Each row is followed by its class. Each block has new classes.
-617,-618,-212,-115,287,19,-219,114,-392,93,5,-336,-2,281,-3,-270,-471,202
[51]
-381,-354,81,361,158,-101,-115,87,-54,39,-69,-617,-10,189,-191,-81,-502,169
[61]
-643,-425,36,94,300,-67,-249,-103,-526,5,11,-499,-93,303,25,223,-623,352
[56]
-580,-494,149,664,101,-128,-51,36,286,27,126,-395,-114,176,-131,-134,-650,257
[61]
-711,-562,311,494,116,0,18,-115,356,-29,-28,-291,-66,411,-64,-200,-613,476
[56]
-311,-368,-275,-237,166,207,-177,114,177,76,-43,-211,30,175,-186,-549,-452,-293
[56]
-390,-477,-224,-105,261,-37,-182,274,-347,86,33,-370,-10,328,-131,-238,-655,198
[59]
-571,-341,199,119,121,-136,-84,-177,101,-27,-1,-206,-83,230,10,-160,-453,282
[56]
-400,-450,-357,-252,237,-10,-107,443,-334,101,-16,-347,16,229,-102,-285,-502,168
[52]
-232,-240,-13,384,169,-23,-56,57,161,-39,-57,-210,46,80,-27,-128,-273,73
[61]
-657,-527,38,74,228,-7,-170,-9,-191,64,-101,-326,-42,349,-55,-179,-637,240
[59]
-685,-276,72,137,74,31,-120,-137,95,-130,-55,-166,-24,327,-8,-73,-593,530
[59]
-719,-490,25,-227,220,109,-192,-125,14,-9,-65,-162,36,467,-52,-480,-688,311
[52]
-231,-68,-258,-241,266,23,-418,303,-273,5,-85,-629,70,320,-85,-13,-469,147
[61]
-467,-387,-174,29,176,-49,-14,-8,-512,45,-435,-249,-54,249,16,-74,-500,264
[59]
-385,-481,-258,-139,273,66,-162,149,-367,108,56,-422,-21,168,-47,-240,-476,8
[56]
-365,-497,136,331,174,-57,-66,-22,-42,9,-4,-201,-58,68,-36,-191,-327,70
[51]
-746,-408,-200,-214,327,149,-322,45,-512,119,-131,-496,24,448,85,-169,-799,323
[51]
-718,-607,-112,203,243,75,-13,-11,16,141,-66,-330,-254,240,-67,-494,-602,63
[51]
-664,-476,-236,-128,342,48,-258,49,-269,116,-45,-495,-37,407,-83,-330,-691,170
[56]
-599,-300,-131,91,164,-38,-324,-48,-475,54,-19,-358,-46,462,20,79,-621,376
[56]
-822,-777,-106,-186,194,27,-276,-48,-318,11,-39,-315,-65,406,84,-598,-725,137
[51]
-384,-278,-196,-140,189,31,18,-26,-255,12,91,-294,-20,105,-48,-107,-274,14
[56]
-361,-246,147,516,113,83,-145,11,746,75,20,-182,-53,241,-209,-180,-381,228
[61]
-308,-398,-338,-124,199,-31,-160,224,-493,75,-27,-495,-120,152,-27,-184,-506,96
[56]
-399,-442,28,198,89,51,27,15,274,34,-139,-221,-136,208,-142,-302,-484,163
[59]
-252,-469,-164,372,131,-121,-60,135,1,39,32,-484,-148,71,-149,-189,-568,416
[59]
-159,-88,-17,77,268,156,-257,113,292,91,11,-296,80,160,-120,-231,-206,105
[61]
-405,-319,-351,42,183,-9,-273,20,-248,-75,-26,-345,95,264,-109,-147,-632,347
[52]
-120,-329,-100,210,33,13,-161,77,208,31,18,-169,76,136,-134,-199,-353,125
[56]
-149,-328,-375,-579,172,-10,-115,6,-535,117,-56,-267,57,57,-103,-249,-244,83
[52]

Each row is followed by its class. Each block has new classes.
253,-10,1,-9,41,6,14,83,-50,112,34,-61,-37,134,-147,6,-41,-60
S
-131,355,10,34,-234,-5,-42,20,-313,-107,41,192,-35,18,144,21,34,505
S
124,77,-46,35,32,-6,-36,-13,17,77,-35,11,-301,-120,-121,28,-22,43
L
215,-43,-26,31,-143,6,-26,51,-204,27,128,53,-96,139,-58,15,-43,-69
S
-54,-86,-50,-35,177,-8,-45,-21,-14,-49,92,-85,205,298,-148,10,-47,96
L
255,161,13,37,-15,9,23,102,-87,138,-132,16,-206,-131,-99,40,49,83
L
107,-63,-10,26,17,-3,34,22,-28,58,-48,-55,-129,17,-161,-24,2,-131
S
-36,39,25,15,-27,-1,4,-3,-134,12,-44,-6,-163,-5,-50,6,-7,-11
S
106,17,-20,45,113,-5,0,34,-102,85,-26,-51,-90,38,-236,-1,-41,58
L
266,-273,3,-86,-408,24,-51,154,-203,-116,382,64,514,461,325,78,-32,-113
S
39,11,3,30,57,-8,-21,-50,-135,103,-55,-23,-220,-45,-160,-18,-66,-1
S
145,3,-11,-29,-7,22,-23,59,-134,56,-200,-4,-260,-224,-50,13,35,42
L
107,216,90,17,130,-15,53,82,-245,82,-130,-136,-203,224,-281,28,-58,181
L
39,73,24,20,30,-4,-9,39,-208,1,-21,-44,-201,17,-106,-7,-49,104
L
223,-107,1,28,182,-11,21,58,144,154,-51,-130,-304,0,-243,25,-68,-261
S
-148,139,16,101,-257,10,19,-43,-188,-96,90,147,-68,-45,205,-40,10,135
S
29,285,71,28,151,1,51,39,44,66,-69,-44,-97,68,-158,56,-23,289
S
64,108,8,48,30,-2,-4,22,-101,42,-11,-47,-70,72,-161,-1,-12,94
S
368,221,-8,-55,-40,19,31,154,-56,121,-241,36,-147,-233,-3,66,98,209
L
134,-7,20,46,171,-21,16,27,8,110,-1,-99,-9,91,-250,15,-59,-65
S
10,19,-17,29,17,36,-32,-29,-58,38,-48,23,-230,-51,-102,-6,-12,-11
S
-5,8,36,-8,230,6,-27,40,-90,7,-29,-120,163,119,-124,23,-122,159
L
10,204,4,4,-44,14,-55,10,-144,-46,-2,84,-162,11,11,-2,-17,328
S
-105,-150,-57,-17,546,-11,-54,-37,14,16,-131,-152,460,77,-353,-9,-156,189
L
60,181,35,-10,95,-27,8,13,-38,23,-36,-39,-175,32,-131,-9,-6,176
S
186,182,25,25,91,4,40,65,38,136,12,-56,-16,133,-173,54,-54,179
S
104,186,38,-8,70,5,-34,85,-101,-6,8,-35,-170,83,-59,64,-38,211
S
483,-301,-77,-10,-6,17,-58,143,-199,97,135,-41,161,243,-192,36,-96,-212
S
115,-54,-29,-4,52,25,-4,52,-128,42,-32,-42,-40,47,-119,-19,-53,-7
S

Each row is followed by its class. Each block has new classes.
16,93,-207,51,-55,74,39,-75,-38,-97,-37,21,-24,67,-113,-150,-68,41
nogus
-7,107,74,40,-23,84,71,23,2,41,10,39,34,14,-32,-250,-147,-65
nogus
-116,2,-48,53,76,80,20,60,-34,35,12,13,-8,27,-105,-34,6,-30
sul
39,67,54,-17,16,36,23,-21,44,23,96,19,45,-14,62,-226,-34,-63
nogus
26,94,-160,1,-3,80,46,-47,14,-43,92,15,19,11,-34,-207,-49,-10
nogus
